Each row is shifted at random along 6 fixed directions that mean nothing.
Known rows, with every way that one mark hangs from another:
kanuput[gaseb nugi[lavep palil]]: -0.64,+5.56,-1.99,-0.01,-3.79,-2.47,+1.58,+1.82,+5.63,+0.48,-0.32,+1.60,-0.45,-0.15,-0.21,-3.67,-1.24,+2.36,-1.53,+3.64,-2.05,+2.65,+2.64,-7.23,+3.36,-0.52,+1.46,+1.78,+0.09,+4.64,+6.15,-1.49,+0.83,-3.28,+2.17,-1.50,-3.78,+0.91,+1.23,-2.72,-1.19
valuno[ninokeg[gaseb[fupe mivuti[gizun sapa[kanuput]]]]]: +0.78,+4.97,+0.32,-0.54,-2.34,-2.41,+2.59,-0.09,+1.06,-1.74,-5.38,-2.04,-0.20,+0.92,-1.93,-3.11,+0.46,-1.40,-1.33,+5.84,+1.17,+1.49,+1.62,-3.02,+0.66,+0.37,-1.29,-2.03,-2.22,+4.34,+1.19,-1.62,+1.23,-1.47,-2.80,+2.25,+0.61,-3.13,-1.33,-1.76,-2.56
lifat[kanuput ninokeg[gaseb[fupe]]]: +0.18,+0.48,-0.37,-0.53,-4.99,-4.57,+2.67,-1.04,+3.65,-1.81,-3.81,-1.16,+1.31,+0.46,+0.18,-2.28,+1.73,+2.39,+0.29,+7.29,-0.21,+3.45,-0.34,-1.45,+3.62,+0.38,-0.82,-3.26,-0.79,+3.22,+4.54,-1.10,-0.16,+0.43,-2.80,+3.32,-0.11,+1.33,-3.26,-2.60,-2.65
valuno[ninokeg[gaseb[gizun[lavep lifat[kanuput[nugi]]] mivuti]]]: +3.38,+0.82,-0.51,-3.54,+2.17,-1.42,+3.85,+0.32,-0.81,+1.67,+1.60,-2.52,-0.83,+1.78,-3.12,+0.23,+0.61,-1.70,-0.90,+1.73,-1.01,-1.78,+4.99,-0.83,-3.61,+1.08,+1.06,+0.24,-2.64,+2.55,-2.15,-0.08,+1.42,+0.85,+0.32,-1.49,+4.02,-0.23,+1.31,-2.00,-1.38
gaseb[fupe[gizun[lavep lifat]]]: -0.93,-2.34,+0.21,-0.78,-0.57,-0.24,+1.07,-0.06,-0.38,-0.64,+1.28,+0.10,-0.14,+0.33,-0.11,-0.15,+1.34,-0.50,+0.02,+1.53,-1.45,-0.31,+0.72,+3.60,+1.08,+0.35,-0.30,+1.17,-0.20,-1.76,+0.93,+1.00,+0.34,-0.04,+0.27,-1.35,-0.28,+0.11,-1.89,-0.07,+0.91
palil[gizun[lifat] nugi[lavep[mivuti[ninokeg sapa]]]]: -0.24,-4.42,-0.21,+0.94,-1.22,-1.65,-2.96,+0.48,-0.06,-1.99,+4.65,-0.19,+1.00,-0.47,+3.36,+2.12,+0.27,+2.19,-3.20,+0.18,+0.60,+0.87,-1.88,+0.93,+1.51,+0.99,-1.08,+0.55,+4.02,-2.53,+2.75,-1.05,-1.40,+1.97,+0.63,-1.08,-1.90,+3.55,+0.49,+0.27,+3.83
valuno[ninokeg[gaseb[fupe[palil] mivuti[gizun]]]]: +0.00,-1.90,-0.78,+0.96,-1.62,-0.32,+2.60,+0.50,-3.32,-1.64,+1.14,-0.08,+0.66,+2.63,+1.66,+3.30,-1.15,+0.67,-0.31,+3.11,-1.86,+2.77,+0.84,-0.83,+1.96,+2.78,-2.91,-1.54,+1.82,-1.03,+0.28,-0.82,-1.55,+2.29,-3.34,-0.40,-1.91,+2.38,+0.99,-1.15,+3.19
ninokeg[gaseb[fupe gizun[lavep] mivuti[sapa[kanuput]]]]: +2.17,+2.43,-0.36,-0.09,+0.21,+1.13,+0.89,+2.03,-2.20,-0.24,-3.02,-1.62,+0.86,+1.11,-1.39,-2.36,-0.05,-1.71,-1.39,+1.24,+1.49,-0.26,+1.28,-1.96,-0.80,-0.73,-1.88,+2.59,-3.74,+2.12,-3.29,-1.35,+1.02,-2.45,+0.27,-0.02,+1.79,-4.16,+0.02,-0.32,-1.41
nugi[palil[gizun[lavep]]]: -0.33,-0.48,-1.10,+1.26,-1.57,+1.69,-1.10,+1.62,+0.42,-0.30,+0.55,+1.78,+0.31,-0.69,+1.07,-0.85,-0.47,+2.23,-0.46,-0.34,-1.21,+1.88,-1.56,-0.87,+2.48,-1.14,-0.87,+4.20,+0.16,-1.68,+2.10,-0.52,-0.86,-2.74,+2.28,-1.96,-2.54,-0.19,-1.05,+0.25,+1.19
nugi[lavep[mivuti[gizun[lifat[ninokeg]] sapa]] palil]: +1.45,+1.66,-0.22,-2.87,+3.07,+2.76,-0.62,+3.39,+1.19,-0.83,-0.43,+2.18,-0.13,-1.32,+1.11,+2.90,+0.55,+0.00,-2.48,+0.66,+0.57,-0.49,-1.45,-0.80,+1.01,+0.62,-2.18,-0.06,-0.95,-1.97,+1.69,-2.59,-0.72,+1.05,-0.25,+2.62,+0.07,+4.53,+0.11,-2.18,+3.11
fupe[gizun[lifat[ninokeg]] palil[nugi[lavep[mivuti]]]]: -0.76,-1.58,-0.58,+2.16,-5.25,-2.08,-2.82,+0.41,+3.83,-0.87,-1.01,+1.67,+1.85,-1.30,+2.97,-2.05,+2.26,+2.85,-0.04,+2.52,+0.27,+1.79,-3.30,-2.05,+2.45,-2.93,-1.60,+0.94,-0.33,+0.34,+4.97,-2.63,-0.08,-1.52,+0.68,+2.01,-0.72,+1.13,-2.12,+0.13,+0.28
palil[gizun[lavep[mivuti[gaseb sapa]] lifat[ninokeg]]]: +1.15,+0.20,-0.14,-1.67,+2.09,-0.51,-0.16,+0.94,-0.47,-1.10,+0.56,-1.32,+0.45,-0.13,-0.84,+0.13,+1.27,-1.16,-3.15,+1.28,+1.31,-2.28,+0.79,+1.90,-0.94,-0.41,+0.18,+1.44,-1.28,-0.56,-0.92,-0.35,+1.35,+0.13,+1.04,-1.07,+1.46,-0.30,-1.11,-0.18,-0.67
gaseb[fupe[palil] mivuti[gizun[lavep lifat] ninokeg sapa]]: +0.97,-3.85,-0.62,+2.41,-1.39,+0.99,-3.21,+2.31,-2.70,-2.51,+0.17,+0.92,+3.35,+0.67,+5.80,+4.18,+0.44,+0.81,-2.62,+0.36,+2.51,+1.25,-2.80,-0.61,+2.33,+1.30,-5.85,+0.47,+0.75,-3.11,-0.74,-3.43,-1.71,+3.36,-2.44,+3.98,-0.37,+4.13,+2.09,+0.42,+5.61
palil[gizun nugi[lavep[mivuti[ninokeg]]]]: +1.54,-5.95,-1.12,+0.09,+1.28,+2.60,-1.32,+0.73,-0.48,+3.17,+6.17,+0.11,-0.61,-1.96,+0.36,+0.95,-1.02,+1.89,-1.66,-2.88,-0.07,-0.47,-0.76,-3.77,-1.84,-1.54,-0.04,+2.32,+1.46,-0.55,-2.26,-1.67,-3.72,-0.41,+4.88,-3.00,+2.89,+1.59,+4.28,+0.23,+3.32
gaseb[fupe gizun[lavep lifat[ninokeg]] mivuti[sapa[kanuput]]]: +2.20,+2.00,-0.05,+0.46,-1.23,-1.25,-0.78,+1.73,-1.14,-1.52,-2.82,-2.32,+2.11,+0.82,+0.04,-3.31,+0.84,-1.16,-2.24,+1.92,+3.09,-0.16,+1.19,-1.11,-0.64,-1.22,-1.41,+2.52,-3.60,+2.34,-2.06,-1.31,+2.34,-1.89,+0.29,+0.00,+2.25,-4.17,-1.46,-0.29,-2.55
kanuput[gaseb[fupe[palil]] nugi valuno]: -3.75,-2.79,+0.74,+0.95,-3.99,-2.23,+3.56,-3.33,+1.43,-0.06,+0.44,-1.18,-1.01,+2.06,-1.11,-0.32,-0.25,-0.34,+2.93,+4.92,-3.00,+2.83,+0.68,+1.12,+3.88,+2.22,-0.11,-4.62,+3.23,+1.24,+3.70,+0.71,-1.89,+2.00,-3.28,+0.95,-2.16,+0.75,+0.18,-0.94,+1.16
nugi[lavep[mivuti[gaseb gizun[lifat[ninokeg]] sapa[kanuput]]]]: +0.27,+0.65,+2.75,-4.25,+5.37,+1.39,+1.76,-1.76,-0.38,+0.13,-1.21,-3.71,-3.15,-1.04,-5.72,-1.24,+1.98,-5.06,-0.96,+2.01,+2.52,-4.12,+0.50,+6.18,-3.09,+0.14,+0.47,-3.65,-1.92,+0.21,-3.12,+0.36,+1.34,+0.36,-0.99,+0.37,+5.21,-4.07,-2.29,+0.15,-2.25
valuno[ninokeg[gaseb[fupe]]]: -0.13,-0.37,+0.28,-2.51,-0.09,-0.63,+5.55,-1.26,+0.24,+0.94,-0.08,-1.46,-2.10,+0.89,-3.59,-0.86,+0.00,-0.73,+0.73,+4.63,-2.73,+0.73,+2.87,+0.30,+0.09,+1.37,+1.09,-2.47,-0.38,+2.03,+0.53,+1.08,-0.92,+0.06,-0.76,-1.18,+0.99,-0.48,-1.12,-2.14,-1.22
gizun[lavep[mivuti] lifat[kanuput ninokeg]]: +2.87,-2.12,+0.17,-2.11,+0.20,-1.79,-0.20,-0.32,+1.74,+0.77,+1.01,-2.18,+0.25,-0.72,-0.80,-2.01,+2.15,+0.74,-1.87,+1.41,+1.24,-1.09,+0.38,+0.13,-1.02,-1.27,+1.63,+2.03,-1.66,+1.48,-1.03,-0.80,+0.29,+0.14,+2.95,-0.58,+4.09,-0.22,-1.19,-0.73,-2.17
fupe[gizun[lavep[mivuti] lifat]]: +0.56,+4.21,-0.03,-2.08,+0.10,-0.06,+0.31,+2.20,+2.02,-1.47,-3.44,+1.94,-0.22,-0.17,-0.73,-2.07,+1.68,-0.53,-1.95,+1.62,-1.18,-0.85,+0.71,+0.83,+1.83,-1.18,+0.38,+4.38,-2.76,-1.22,+3.69,-0.05,+2.57,-2.59,+0.93,-0.29,-1.35,-1.05,-3.77,-1.28,-0.85
gaseb[fupe[gizun[lifat] palil[nugi]]]: -1.74,-0.03,+0.85,-1.96,+1.63,+1.08,+4.70,+0.72,-1.36,+0.89,+1.84,-0.12,-2.03,+1.68,-3.20,-2.10,+0.30,-3.58,+0.96,+1.57,-3.74,-2.33,+4.89,+4.99,+0.41,+0.24,+1.33,+1.76,-2.41,-0.81,+0.19,+3.83,+1.98,-2.31,+1.46,-5.14,-0.81,-2.72,-2.66,-1.71,-1.05
palil[gizun[lifat] nugi]: -0.62,-1.53,-1.31,+1.27,-3.18,+2.69,-1.95,+1.23,+1.79,+0.43,-4.02,+2.85,+0.87,-1.67,+1.63,-0.53,+0.73,+2.48,+0.22,+0.28,-0.77,+1.17,-3.94,-3.18,+2.21,-3.21,-2.56,+2.75,-1.43,-1.74,+2.99,-2.41,-2.40,-1.68,+0.93,+3.21,+0.31,+0.24,-1.27,-0.04,+1.49
nugi[palil[gizun[lifat[ninokeg]]]]: -0.54,-2.24,-1.12,+1.03,-2.29,+0.30,-0.28,+0.41,+0.73,-0.27,+1.38,+0.37,+0.87,-0.34,+1.14,-0.10,+0.13,+2.24,-0.48,+1.53,-0.53,+1.59,-1.21,-1.57,+1.50,-1.13,-0.40,+1.08,+1.00,-0.24,+1.22,-0.84,-1.38,-0.47,+1.41,-1.17,-0.30,+1.10,-0.84,-0.71,+0.69
kanuput[gaseb nugi[lavep palil[gizun]] valuno]: -3.88,+3.74,+1.10,+0.16,-2.20,-3.18,+3.25,-2.39,+2.50,-1.42,+1.09,-1.35,-2.82,+1.54,-4.00,-3.15,-0.88,-0.59,+2.12,+4.19,-3.36,+2.38,+2.65,+3.52,+3.13,+1.53,+2.79,-2.01,+3.07,+1.40,+6.41,+2.96,+2.43,-2.58,-1.95,-4.77,-5.45,-3.59,-3.23,-0.46,-2.32
gaseb[gizun[lavep lifat[kanuput[valuno] ninokeg]] mivuti[sapa]]: +3.40,+0.40,-1.76,+2.17,-5.62,-6.21,-2.90,+1.38,+1.34,-3.16,-0.54,-1.78,+4.63,+1.23,+5.15,-1.56,+1.03,+3.49,-3.88,+3.77,+3.19,+3.35,+0.08,-5.62,+1.82,+0.01,-0.94,+2.67,+0.28,+3.23,+1.96,-3.19,+1.01,+0.77,-0.13,+1.14,-0.37,+1.61,+0.25,-1.32,-1.14
valuno[ninokeg[gaseb[gizun]]]: +2.09,-1.39,-0.66,-1.27,+1.98,+2.53,+3.58,-0.17,-3.79,+2.42,+1.74,-1.54,-2.12,+1.36,-3.69,+0.20,-1.54,-0.65,+0.24,+0.41,-2.33,+0.31,+2.28,-1.62,-2.64,+0.31,+0.93,+1.90,-0.37,+0.66,-4.41,+0.23,-1.74,-1.23,+1.27,-4.32,+2.39,-2.80,+1.18,-0.40,-0.36
lavep[gizun mivuti[gaseb sapa[kanuput]]]: -0.37,+0.85,+0.59,-2.88,+1.97,+1.05,+0.76,+0.37,+0.83,-1.25,-2.28,-0.64,-1.23,-0.65,-1.90,+0.01,+0.86,-1.64,-2.41,+1.96,+0.56,-0.62,-1.37,+1.16,+1.27,+0.70,-0.58,-0.62,+0.13,-0.77,+0.72,-1.07,-1.00,+0.32,-0.53,+2.25,+0.52,+0.67,-0.97,-1.16,+1.14
mivuti[gaseb[fupe[palil]] gizun[lavep lifat] sapa[kanuput]]: +1.20,-2.70,-0.26,+2.86,+0.37,+2.90,-2.74,+1.41,-4.99,+0.58,+1.64,-1.89,+0.47,+1.21,+1.20,-1.02,-0.89,-1.75,-2.11,-1.95,+2.75,-1.03,-0.20,-0.32,-0.97,-1.22,-2.16,+4.95,-0.83,-0.42,-7.39,-1.07,-0.37,-1.47,+2.59,-3.16,+1.89,-4.75,+2.49,+2.17,+0.79
valuno[ninokeg[gaseb[fupe[gizun] mivuti]]]: +1.05,+0.01,+0.08,-2.35,+1.96,+3.07,+4.63,+0.70,-2.65,+1.44,-1.15,+0.43,-1.69,+1.60,-2.97,+1.49,-0.38,-1.87,+1.27,+1.80,-2.89,+0.01,+2.28,-0.62,-1.11,+0.77,-1.01,-0.47,-2.09,-0.57,-2.00,-0.20,-1.44,-0.02,-1.59,-0.46,+1.96,-0.67,+0.24,-1.83,+1.29
mivuti[gizun[lifat[ninokeg[gaseb]]]]: +0.76,+0.29,-1.02,+0.52,-1.97,-0.67,+0.17,+0.54,-0.78,-2.09,-2.69,+0.35,+1.05,+1.08,+1.19,+1.38,+0.26,+1.77,-1.66,+2.91,+0.16,+2.13,-1.48,-1.16,+2.31,+0.36,-2.24,+0.55,+0.67,-1.23,+1.40,-1.80,-0.21,+1.05,-2.46,+1.27,-0.44,+0.81,-1.59,-0.58,+0.68
palil[gizun[lavep[mivuti[ninokeg sapa]] lifat] nugi]: +1.25,+2.55,-0.40,-2.34,+1.60,+0.19,-0.34,+3.01,+2.32,-0.64,-1.53,+1.39,+0.50,-1.30,+0.14,-0.84,+1.21,-0.81,-3.80,+0.71,+0.65,-2.36,+1.19,-0.78,+0.47,-1.04,-0.57,+2.75,-2.99,-0.51,+2.96,-0.86,+1.57,-1.21,+1.87,+1.07,+0.29,+1.41,-0.96,-2.00,+0.56
gaseb[gizun[lavep] mivuti[ninokeg sapa]]: +1.38,+1.29,-0.19,+1.34,-2.10,-3.98,-0.91,+0.76,-1.03,-3.90,-0.28,-1.92,+2.27,+1.16,+1.68,-1.16,+0.30,+0.73,-3.63,+2.86,+1.80,+2.09,+0.57,+0.79,+1.98,+1.72,-1.40,+1.80,+0.82,+0.21,+2.20,-0.76,+2.04,-0.45,-1.54,-1.01,-2.52,-0.88,-1.77,+0.38,-0.34
lavep[gizun[lifat[kanuput[gaseb[fupe[palil]] nugi]]] mivuti]: -0.09,-2.13,-0.44,-0.12,-0.23,+0.03,+0.73,+0.00,-0.58,+1.13,+2.80,-1.58,-0.49,+1.59,-1.10,+0.50,+0.17,-0.48,+0.46,+0.57,-1.73,-0.23,+0.92,-0.28,+0.08,-0.35,+0.61,+1.08,+0.62,+1.12,-1.87,-0.32,-0.46,+0.28,+0.86,-1.80,+0.81,+0.13,+1.73,-0.13,+0.72
palil[gizun[lavep] nugi]: -0.31,-5.71,-1.74,+3.65,-4.71,-0.76,-3.57,-0.16,+0.19,-0.13,+2.65,+0.79,+1.79,-1.03,+3.58,-0.45,-0.12,+4.50,-0.94,-0.98,-0.29,+2.85,-3.50,-2.10,+2.28,-1.63,-1.56,+4.18,+2.40,-1.79,+2.11,-1.67,-2.60,-1.12,+2.81,-1.29,-1.50,+0.86,+0.72,+2.12,+2.33
lifat[gizun[lavep] ninokeg[gaseb[mivuti[sapa]]]]: +3.01,-2.99,-1.41,-2.74,+0.91,-2.51,+2.44,-0.85,+2.07,+1.70,+2.38,-2.66,+1.48,-1.14,-0.98,+1.04,+2.19,-0.02,-1.86,+3.48,+1.75,-1.64,+1.22,-3.26,-3.12,+0.06,-0.53,-3.32,-2.37,+4.11,-2.41,-3.32,-1.45,+2.71,+1.33,+3.12,+6.16,+4.47,+3.48,-1.08,-0.42

Rows:
-0.30,+0.49,+0.07,-0.55,+1.35,+2.81,-0.18,+1.73,-0.06,+0.77,-1.95,+1.50,-0.40,-0.41,-1.17,-1.51,+1.72,-2.06,-0.29,-0.27,-0.61,-2.91,-0.22,+2.31,-0.04,-2.69,-1.02,+3.61,-3.77,-1.89,-0.12,-0.11,+1.62,-2.73,+1.82,-0.41,+1.02,-2.41,-2.17,+0.53,-0.29 -> fupe[gizun[lavep[mivuti[gaseb]] lifat] palil[nugi]]
+1.01,-8.38,+0.70,+1.63,-1.24,+2.66,-2.86,-1.78,-3.56,+0.99,+1.93,-0.83,-0.70,+1.45,+1.57,+2.97,-0.25,+2.12,+1.27,-2.42,-0.89,+2.62,-4.67,+2.15,+1.45,+0.73,-1.90,+2.52,+3.67,-4.80,-2.55,-1.38,-4.76,+2.91,-0.49,+0.42,+1.53,+0.11,+0.83,+2.19,+3.95 -> gizun[lifat[kanuput[nugi]]]
+2.59,-0.96,-2.08,+1.05,-1.18,-0.79,-1.02,+1.70,-1.96,-1.13,+1.50,-0.27,+1.71,+1.36,+2.41,+1.98,-0.68,+2.69,-3.86,+0.86,+0.63,+1.61,-0.49,-4.59,+0.83,+0.01,-1.04,+3.31,+1.74,-0.18,-1.49,-2.48,-0.72,+1.16,+0.83,-1.73,+0.27,+1.78,+1.62,-0.47,+1.61 -> lavep[mivuti[gizun[lifat[ninokeg[gaseb]]]]]
+2.93,-2.83,-2.23,+0.71,-3.78,-2.64,-0.08,-0.26,+1.04,-0.01,+0.09,-0.72,+2.07,+0.50,+2.19,+0.61,+0.34,+4.20,-0.85,+3.23,+0.46,+3.66,-1.82,-5.54,+1.31,-0.27,-1.23,+0.20,+0.34,+1.98,+0.13,-3.49,-2.60,+1.44,-0.15,+1.60,+1.88,+3.24,+1.47,-1.14,-0.20 -> lifat[gizun kanuput ninokeg[gaseb]]
-1.81,+3.09,-0.05,+0.92,-3.34,+2.43,+1.93,+0.65,+2.27,+0.10,-8.06,+1.70,+0.52,+0.21,-0.65,-2.44,-0.36,-1.37,+1.78,+4.02,+0.46,+1.57,-0.46,-5.94,+2.85,-1.90,-3.09,-2.66,-3.02,+2.46,+2.27,-2.54,-1.53,-1.26,-3.25,+5.38,+1.02,-2.14,+0.20,-3.10,+0.45 -> sapa[kanuput[gaseb[fupe[palil[gizun]] mivuti[ninokeg]] valuno]]
+0.71,-0.08,-1.50,+2.80,-5.49,-1.66,-0.82,-1.01,+1.15,+0.48,-2.23,-0.54,+0.80,+1.34,+0.83,-1.74,-1.05,+2.84,+0.99,+2.30,-0.61,+4.60,-1.42,-6.78,+2.35,-0.75,-0.52,+1.42,+1.59,+2.84,+1.51,-2.82,-2.16,-0.89,-1.12,+1.00,-0.52,-1.40,+1.99,-0.20,-0.29 -> lifat[kanuput[gaseb[gizun] nugi valuno]]
-1.12,+1.53,-0.01,-0.69,+0.44,+4.29,+0.94,+2.93,-2.23,-1.71,-3.64,+3.74,-0.68,+1.75,+0.65,+1.56,-0.91,-0.45,+0.08,+0.01,-3.39,+0.91,-0.55,+2.31,+4.06,+0.44,-2.16,+4.14,-1.01,-5.67,+2.98,+0.89,-0.48,-0.94,-1.56,-0.67,-3.93,-0.31,-3.45,-1.89,+2.69 -> fupe[palil[gizun[lifat]]]
-0.26,-0.77,-2.20,+1.13,-3.79,-4.47,+0.01,+0.01,+0.99,-1.78,+2.17,-0.99,+2.57,+1.41,+2.33,+0.91,+0.23,+1.91,-2.49,+2.79,-0.30,+1.30,+1.51,-3.08,+1.27,+1.30,-0.71,+0.15,+2.13,+1.74,+2.97,-1.85,+0.64,+2.12,-0.68,+0.08,-1.35,+3.10,+2.12,-0.29,+1.51 -> kanuput[gaseb[gizun[lavep lifat] mivuti] nugi]
+1.52,-1.15,+1.76,-1.98,+3.83,+7.39,+1.95,-0.31,-3.82,+3.80,-3.60,+0.90,-3.84,+0.94,-4.75,+0.39,-0.57,-3.18,+4.79,-1.82,-2.40,-0.37,-0.22,+1.87,-2.00,-1.05,-0.63,+1.81,-3.43,-2.92,-4.89,-0.08,-2.43,-1.61,-1.50,-0.24,+4.06,-5.32,-0.12,+0.19,+0.67 -> lifat[kanuput[gaseb[fupe[gizun[lavep]]] valuno[ninokeg]]]
+1.15,-1.52,-0.86,+0.13,-1.32,-0.91,+1.31,-0.55,-1.78,-0.45,+0.28,-1.50,+0.29,+1.62,-0.56,-0.12,-0.82,+1.26,-0.06,+2.14,-0.91,+2.38,+0.47,-1.09,+0.86,+0.90,+0.10,+0.71,+0.92,+0.36,-0.62,-0.64,-1.19,+0.35,-1.13,-2.09,+0.24,-0.76,-0.14,-0.78,-0.60 -> lifat[kanuput[gaseb[gizun]] ninokeg]
-0.36,-5.53,+0.06,-1.42,+2.72,+1.63,+0.48,-0.28,-0.48,+1.30,+8.11,-1.22,-1.25,-1.19,-0.61,+2.25,+0.01,+0.18,-1.28,-0.74,-0.45,-1.56,+0.41,+1.64,-1.68,+0.55,+1.09,-1.11,+3.12,-1.05,-1.68,+0.39,-2.05,+1.58,+3.13,-3.90,+1.65,+2.82,+1.90,-0.43,+3.11 -> nugi[lavep[mivuti[ninokeg]] palil[gizun[lifat]]]
+1.26,+1.34,-1.67,-0.81,-1.94,-1.57,+0.16,+0.80,+2.49,-0.05,-1.37,+0.46,+0.73,-0.02,+1.39,-0.55,+0.34,+1.22,-2.02,+2.60,+0.39,+0.60,+1.26,-5.11,+1.28,-0.24,+0.14,+1.40,-0.42,+2.12,+1.59,-2.15,-0.26,+0.67,+0.51,+1.21,+0.80,+1.90,+1.86,-2.23,+0.12 -> mivuti[gizun[lavep lifat[kanuput[gaseb valuno]]]]
+0.96,-1.56,+0.94,+0.38,+1.35,+2.41,-0.19,+1.39,-5.09,-1.18,+0.24,+0.04,-0.60,+2.69,+0.46,+1.27,-1.21,-1.63,-1.35,-0.93,+0.14,+1.21,+0.20,+2.66,+1.62,+2.25,-2.47,+2.99,+0.82,-3.99,-2.73,+0.09,-0.73,+0.41,-1.63,-1.98,-1.12,-1.82,+0.14,-0.10,+3.40 -> mivuti[ninokeg[gaseb[fupe[gizun[lavep]]]] sapa[kanuput]]
+0.56,-0.54,+0.90,-2.18,+3.28,+0.25,+1.04,-0.16,-1.91,-0.58,+3.92,-1.93,-2.31,+0.30,-2.54,+0.21,+0.01,-1.27,-1.97,-0.03,-0.95,-1.54,+1.69,+4.45,-0.89,+1.12,+1.76,+1.87,+1.52,-1.65,-1.02,+1.71,+1.24,-0.42,+1.51,-5.43,+0.00,-1.96,-1.43,+0.54,-0.11 -> nugi[lavep[mivuti[gizun[lifat]]]]
+0.81,+1.70,+2.56,-1.07,+0.92,+0.36,+0.01,-0.42,-0.65,-0.89,-2.42,-1.64,-2.11,+1.24,-2.37,-1.86,-0.50,-2.16,-1.03,+0.64,+1.03,+1.12,+0.11,+2.45,+1.44,+1.70,-1.06,+0.33,+0.22,-1.16,+1.06,-0.35,+0.26,-0.44,-2.12,+0.38,+0.02,-4.01,-1.36,-0.24,+0.38 -> gaseb[mivuti[ninokeg sapa[kanuput[nugi[lavep]]]]]
-0.09,-3.49,+0.26,+0.37,-0.41,-0.90,+3.06,-1.42,-1.83,+1.45,+3.57,-2.30,-0.45,+1.44,-2.40,-1.73,+0.87,-1.39,+1.51,+2.09,-1.25,-0.42,+2.53,+2.83,-1.05,-0.34,+0.51,+0.19,-1.10,+1.28,-3.12,+1.35,+0.57,-1.30,+1.20,-4.17,+1.81,-2.64,-0.49,+0.55,-1.48 -> lifat[ninokeg[gaseb[fupe[gizun[lavep] palil]]]]
+1.84,+2.59,+0.41,-1.02,+4.22,+2.92,-1.51,+4.15,-3.38,-2.38,+2.21,+1.17,-0.90,+1.16,+1.24,+2.78,-1.70,-0.68,-4.17,-1.63,+0.25,+0.17,+0.44,+1.98,+1.69,+2.29,-1.31,+4.17,+1.58,-4.29,-0.19,-0.14,+1.15,-0.21,-0.01,-3.77,-3.49,+0.72,-0.39,-0.82,+3.43 -> nugi[lavep[mivuti[gizun[lifat] ninokeg sapa]] palil]
+0.19,-3.97,-1.20,-0.20,-1.11,+0.70,-1.05,+0.66,-0.01,+0.43,+2.00,+1.15,+0.35,-0.03,+1.88,+2.04,-0.32,+2.48,-0.09,-0.07,-1.08,+0.99,-1.02,-1.23,+0.84,-0.28,-0.97,+0.60,+1.20,-2.17,+1.60,-1.41,-2.36,+1.63,+0.16,-0.53,+0.41,+2.81,+0.97,-1.13,+2.46 -> palil[gizun[lifat[kanuput[gaseb] ninokeg]] nugi[lavep]]
+1.60,+1.26,+0.73,-3.67,+5.97,+4.78,+3.20,+1.34,-3.82,+1.50,-0.49,-1.12,-2.84,+1.35,-4.61,+1.03,-0.57,-3.83,+0.01,-0.64,-1.66,-3.16,+2.79,+2.71,-1.96,+0.29,+0.69,+1.87,-2.73,-1.31,-5.07,+1.20,+0.45,-0.44,+0.12,-3.08,+2.97,-3.25,-0.13,-1.04,-0.45 -> lavep[mivuti[gizun[lifat[kanuput[gaseb[fupe]]]]]]
+0.22,+1.40,-0.29,-2.70,+0.32,-2.13,+1.39,-0.15,+2.39,-0.65,-1.14,-1.26,-0.02,-0.37,-0.81,-1.02,+1.16,-1.79,-3.13,+3.50,+1.80,-1.70,+2.22,-1.35,-0.17,+0.87,+0.03,-1.73,-1.12,+2.27,+0.84,-1.59,+0.65,+1.72,-0.17,+1.97,+2.37,+1.50,+1.06,-2.28,-0.23 -> mivuti[gizun[lavep lifat[ninokeg]] sapa[kanuput[gaseb]]]
+2.18,-4.13,+0.19,-2.39,-0.07,-3.69,-0.59,-0.71,+2.75,-0.38,+3.60,-2.59,+0.98,-1.09,+1.58,+0.20,+2.53,+0.60,-3.97,+2.69,+2.24,-1.23,+0.38,-0.19,-0.36,+1.19,+0.81,-1.10,+1.05,+1.77,+0.24,-1.65,-1.11,+3.45,+2.00,+1.80,+3.13,+4.71,+1.33,-1.61,+0.99 -> gizun[lavep[mivuti[ninokeg sapa]] lifat[kanuput]]
+1.69,-3.83,-1.10,-1.22,+1.08,+0.52,+2.80,-0.52,-3.00,+0.68,+3.60,-1.12,-0.61,+1.26,-0.12,+4.03,-1.09,+0.65,-1.60,+1.31,-1.36,+0.99,+1.24,-2.48,-1.16,+2.56,-1.05,-1.28,+2.44,-0.50,-2.35,-1.52,-3.24,+3.35,-0.70,-1.01,+1.88,+3.30,+3.54,-1.00,+3.54 -> valuno[ninokeg[gaseb[mivuti[gizun]]]]
+1.24,-4.27,+0.81,-0.66,+1.85,+2.02,-0.58,-0.40,-1.39,+2.71,+6.86,-1.01,-2.37,+1.11,-0.92,+1.10,-0.47,-0.12,+1.05,-2.52,-1.69,+0.22,+0.42,+0.73,-1.15,+0.38,+1.85,+2.44,+2.74,-1.24,-2.82,+0.26,-1.93,+0.35,+2.85,-4.62,+1.36,-0.10,+2.44,+0.06,+2.47 -> fupe[gizun[lifat[kanuput[nugi[lavep[mivuti] palil] valuno]]]]
+0.15,-3.06,-0.93,+0.03,+0.26,+4.52,-0.12,+1.39,+0.61,+3.46,-0.14,+2.21,-0.50,-1.86,-0.62,-1.23,+0.27,+0.13,+1.07,-2.01,-1.43,-1.27,-1.10,-1.85,-0.31,-3.24,-1.49,+3.81,-3.45,-1.14,-0.68,-1.11,-2.39,-2.93,+4.05,+0.12,+2.23,-0.73,+1.10,+0.12,+1.36 -> fupe[palil[gizun[lavep] nugi]]
